Below is a small trained network, with its code and all its weights. Each question gives an input and a target symbol and asks what happens when units are switched off, that is, made to give their printed mean instead of their output.

import numpy as np


def w(rows, s, z=0):
    codes = np.array(rows[::2]) - 128.0
    scale = np.full(codes.shape[1], s)
    scale[-1] = z or s
    return codes * scale


def f(y):
    return y / 2 * (1 + np.tanh(0.7978845608 * (y + 0.044715 * y**3)))


def softmax(a):
    e = np.exp(a - a.max(-1, keepdims=True))
    return e / e.sum(-1, keepdims=True)


def log_softmax(a):
    a = a - a.max(-1, keepdims=True)
    return a - np.log(np.exp(a).sum(-1, keepdims=True))


def net(x, mask):
    ids = ['ΓΔΛΞΦαεζημπστψω'.index(c) for c in x.split()]
    T = len(ids)
    res = E[ids] + P[:T]
    u = 0
    for l in range(2):
        r = res
        for j in range(2):
            rows = slice(2 * j, 2 * j + 2)
            q, k, v = (r @ M[l][rows].T for M in (Q, K, V))
            z = softmax(np.where(np.tri(T) > 0, q @ k.T / 2**0.5, -1e9)) @ v
            o = O[l][rows]
            res = res + np.where(mask[u + j], z, o[:, -1]) @ o[:, :-1]
        u += 2
        y = f(res @ A[l][:, :-1].T + A[l][:, -1])
        res = res + np.where(mask[u : u + 8], y, B[l][:, -1]) @ B[l][:, :-1]
        u += 8
    return log_softmax(res[-1] @ U[:, :-1].T + U[:, -1])


Q, K, V, O, A, B = {}, {}, {}, {}, {}, {}
E = w([
[163,203,120,151,109,116,165],'Γ',
[177,181,132,140,142,117,80],'Δ',
[139,190,83,167,108,130,104],'Λ',
[69,156,131,97,58,128,144],'Ξ',
[110,181,148,150,108,127,67],'Φ',
[150,187,142,92,99,131,102],'α',
[117,182,78,114,66,180,96],'ε',
[167,185,184,84,96,190,151],'ζ',
[163,157,188,184,126,190,48],'η',
[141,140,132,156,82,251,149],'μ',
[78,104,199,208,128,123,76],'π',
[31,154,174,157,230,161,236],'σ',
[128,76,95,184,113,166,83],'τ',
[146,81,79,79,131,164,108],'ψ',
[182,54,208,122,148,134,121],'ω',
],0.015)
P = w([
[177,126,143,144,3,84,146],'0',
[164,116,150,132,38,127,130],'1',
[163,102,146,129,78,158,127],'2',
[130,98,153,104,124,199,114],'3',
[110,95,160,89,154,222,110],'4',
[90,85,167,70,189,245,109],'5',
],0.0071)
Q[0] = w([
[149,189,151,165,193,156,159],'L0H1',
[174,108,164,161,111,165,104],'L0H1',
[155,94,172,164,89,145,100],'L0H2',
[117,155,140,97,85,247,125],'L0H2',
],0.016)
K[0] = w([
[21,176,145,185,165,131,181],'L0H1',
[95,16,179,134,149,165,137],'L0H1',
[153,27,154,133,112,160,83],'L0H2',
[78,89,119,141,253,203,145],'L0H2',
],0.012)
V[0] = w([
[188,89,117,96,88,185,115],'L0H1',
[87,122,144,143,134,145,251],'L0H1',
[106,200,76,102,107,76,161],'L0H2',
[103,1,93,147,109,148,110],'L0H2',
],0.0091)
O[0] = w([
[227,130,82,65,171,210,169,237],'L0H1',
[43,88,121,92,17,123,255,101],'L0H1',
[54,156,42,61,157,64,58,2],'L0H2',
[212,114,74,250,127,166,197,189],'L0H2',
],0.0071,0.0063)
A[0] = w([
[150,73,166,91,179,142,137,129],'L0N1',
[112,187,119,98,158,7,51,250],'L0N2',
[34,137,215,71,168,49,202,242],'L0N3',
[98,110,81,172,78,94,119,254],'L0N4',
[96,180,113,73,102,191,75,255],'L0N5',
[193,143,143,151,1,151,145,237],'L0N6',
[118,89,138,38,166,160,122,213],'L0N7',
[133,185,170,154,203,197,89,173],'L0N8',
],0.0074,0.0025)
B[0] = w([
[109,118,143,111,179,95,178,171],'L0N1',
[109,83,98,163,119,12,72,144],'L0N2',
[98,55,120,114,128,190,128,147],'L0N3',
[72,119,117,168,105,119,151,130],'L0N4',
[147,254,124,132,129,113,105,170],'L0N5',
[153,138,136,120,77,115,173,255],'L0N6',
[168,136,159,65,198,142,116,150],'L0N7',
[116,168,149,127,84,164,195,196],'L0N8',
],0.0085,0.012)
Q[1] = w([
[131,254,213,77,114,202,180],'L1H1',
[57,180,113,82,219,50,63],'L1H1',
[117,33,108,178,149,55,130],'L1H2',
[84,163,97,113,214,49,58],'L1H2',
],0.0089)
K[1] = w([
[67,112,152,130,157,247,122],'L1H1',
[136,254,143,140,54,114,115],'L1H1',
[189,115,113,138,111,37,108],'L1H2',
[142,214,112,80,49,104,79],'L1H2',
],0.0092)
V[1] = w([
[85,206,254,68,152,123,149],'L1H1',
[108,177,159,251,84,143,130],'L1H1',
[136,51,223,158,167,70,126],'L1H2',
[97,132,34,183,150,120,84],'L1H2',
],0.008)
O[1] = w([
[138,127,103,82,124,46,77,140],'L1H1',
[22,85,96,127,162,201,10,145],'L1H1',
[175,67,48,254,131,93,43,153],'L1H2',
[82,216,186,189,160,149,148,4],'L1H2',
],0.0094,0.016)
A[1] = w([
[127,158,81,90,87,116,136,252],'L1N1',
[78,80,151,91,96,145,160,63],'L1N2',
[219,219,207,133,93,105,225,228],'L1N3',
[226,70,81,181,163,116,56,93],'L1N4',
[82,169,179,224,254,130,96,101],'L1N5',
[170,87,101,78,237,123,152,85],'L1N6',
[174,208,83,96,182,101,118,164],'L1N7',
[78,28,178,106,137,115,171,190],'L1N8',
],0.0068,0.0041)
B[1] = w([
[99,93,191,158,131,70,133,172],'L1N1',
[162,188,141,113,106,160,140,138],'L1N2',
[102,63,133,169,183,101,111,205],'L1N3',
[65,146,57,92,155,152,152,250],'L1N4',
[185,195,84,83,2,134,176,135],'L1N5',
[32,153,169,164,83,125,132,168],'L1N6',
[160,180,99,148,212,95,123,154],'L1N7',
[208,203,133,193,145,181,92,160],'L1N8',
],0.0084,0.02)
U = w([
[161,143,177,6,49,166,209,2],'Γ',
[39,63,151,192,160,142,20,182],'Δ',
[154,76,180,56,147,162,10,105],'Λ',
[245,224,94,143,178,132,117,52],'Ξ',
[17,90,138,187,86,51,158,155],'Φ',
[31,135,145,103,58,108,222,139],'α',
[163,127,172,156,69,118,132,117],'ε',
[132,228,104,150,64,100,254,40],'ζ',
[151,120,154,204,180,88,56,210],'η',
[173,96,192,205,213,99,214,162],'μ',
[141,161,139,148,82,111,102,156],'π',
[169,92,40,110,127,125,177,140],'σ',
[120,197,135,160,143,248,163,93],'τ',
[172,114,167,58,126,78,130,126],'ψ',
[19,177,115,85,233,154,176,207],'ω',
],0.0055,0.004)

Each question gives the input, a string of symbols that net reads in full, and the target symbol t.
The units are the heads (2 rows each of Q, K, V and O) and the neurons (one row each of A and B). Each row of codes is followed by its name. A weight is (code - 128) times the scale printed after its matrix; where a second scale follows, it is the last column's (O, A, B and U).
mask holds one flag per unit, layer by layer, with each layer's heads first. A switched-off unit (its flag False) gives its mean, the last column of its rows in O or B, instead of its output. The means were averaged over made-up inputs and are rounded, as every weight is.
A unit's drop is (log p(t) with every unit on - log p(t) with that unit switched off) / (log p(t) with every unit on - log p(t) with every unit switched off).
The circuit of an input: a set's keep is (log p(t) with only the set's units on - log p(t) with every unit switched off) / (log p(t) with every unit on - log p(t) with every unit switched off). Starting from the 12 units with the biggest drops (on a tie, the unit counted first), units are removed one at a time, each time the one whose removal leaves the highest keep (on an exact tie, the one counted first), for as long as the keep stays at least 0.8.
circuit, biggest first: the units of the circuit, biggest drop first
most important unit: the unit with the biggest drop
top k neurons: the k neurons with the biggest drops, biggest first
which heads matter: for each layer, one digit per head in row order, 1 if its drop is at least 0.15 and else 0, layers parted by /
input τ Λ π ζ, target Δ: most important unit -> L1H1
input ε τ ω η ε Γ, target Λ: which heads matter -> 01 / 10
input π ε Ξ π Δ, target Δ: circuit, biggest first -> L1H1, L0H1
input Λ π ζ α, target Δ: circuit, biggest first -> L1H1, L0H1
input ω π Ξ, target σ: circuit, biggest first -> L1H2, L0H2, L0N1, L1N6
input ω μ α μ, target Γ: circuit, biggest first -> L1H2, L0H1
input Λ σ Λ Δ ψ η, target ε: top 2 neurons -> L0N3, L1N4
input ω Λ η ω τ, target σ: circuit, biggest first -> L1H2, L0N1, L0H2, L1N4
input σ Φ μ ε Φ ψ, target ω: circuit, biggest first -> L0N6, L0H2, L1H2
input ζ ω ω ψ Λ, target σ: circuit, biggest first -> L1H2, L0H2, L0N1, L1N4
input Λ τ ε, target τ: circuit, biggest first -> L1H1, L0H2, L1H2
input α α Γ, target η: top 2 neurons -> L0N2, L1N4
input α ψ ψ μ, target μ: which heads matter -> 00 / 10
input ε ω ω, target σ: most important unit -> L1H2
input Φ Γ α, target η: top 2 neurons -> L1N4, L0N2
input π α μ, target Δ: which heads matter -> 10 / 11
input ω Ξ ψ Λ α, target μ: which heads matter -> 00 / 10
input η τ ψ ψ, target μ: which heads matter -> 00 / 11
input Ξ τ ε ω ε ζ, target σ: which heads matter -> 01 / 01
input τ σ ε, target Ξ: most important unit -> L0H2
input ω τ σ Ξ ψ, target ω: which heads matter -> 11 / 00
input ζ σ η, target ε: top 3 neurons -> L1N4, L0N3, L1N8
input ω π Λ Ξ, target Δ: which heads matter -> 01 / 11
input Ξ ω Φ μ, target σ: top 2 neurons -> L0N5, L0N1
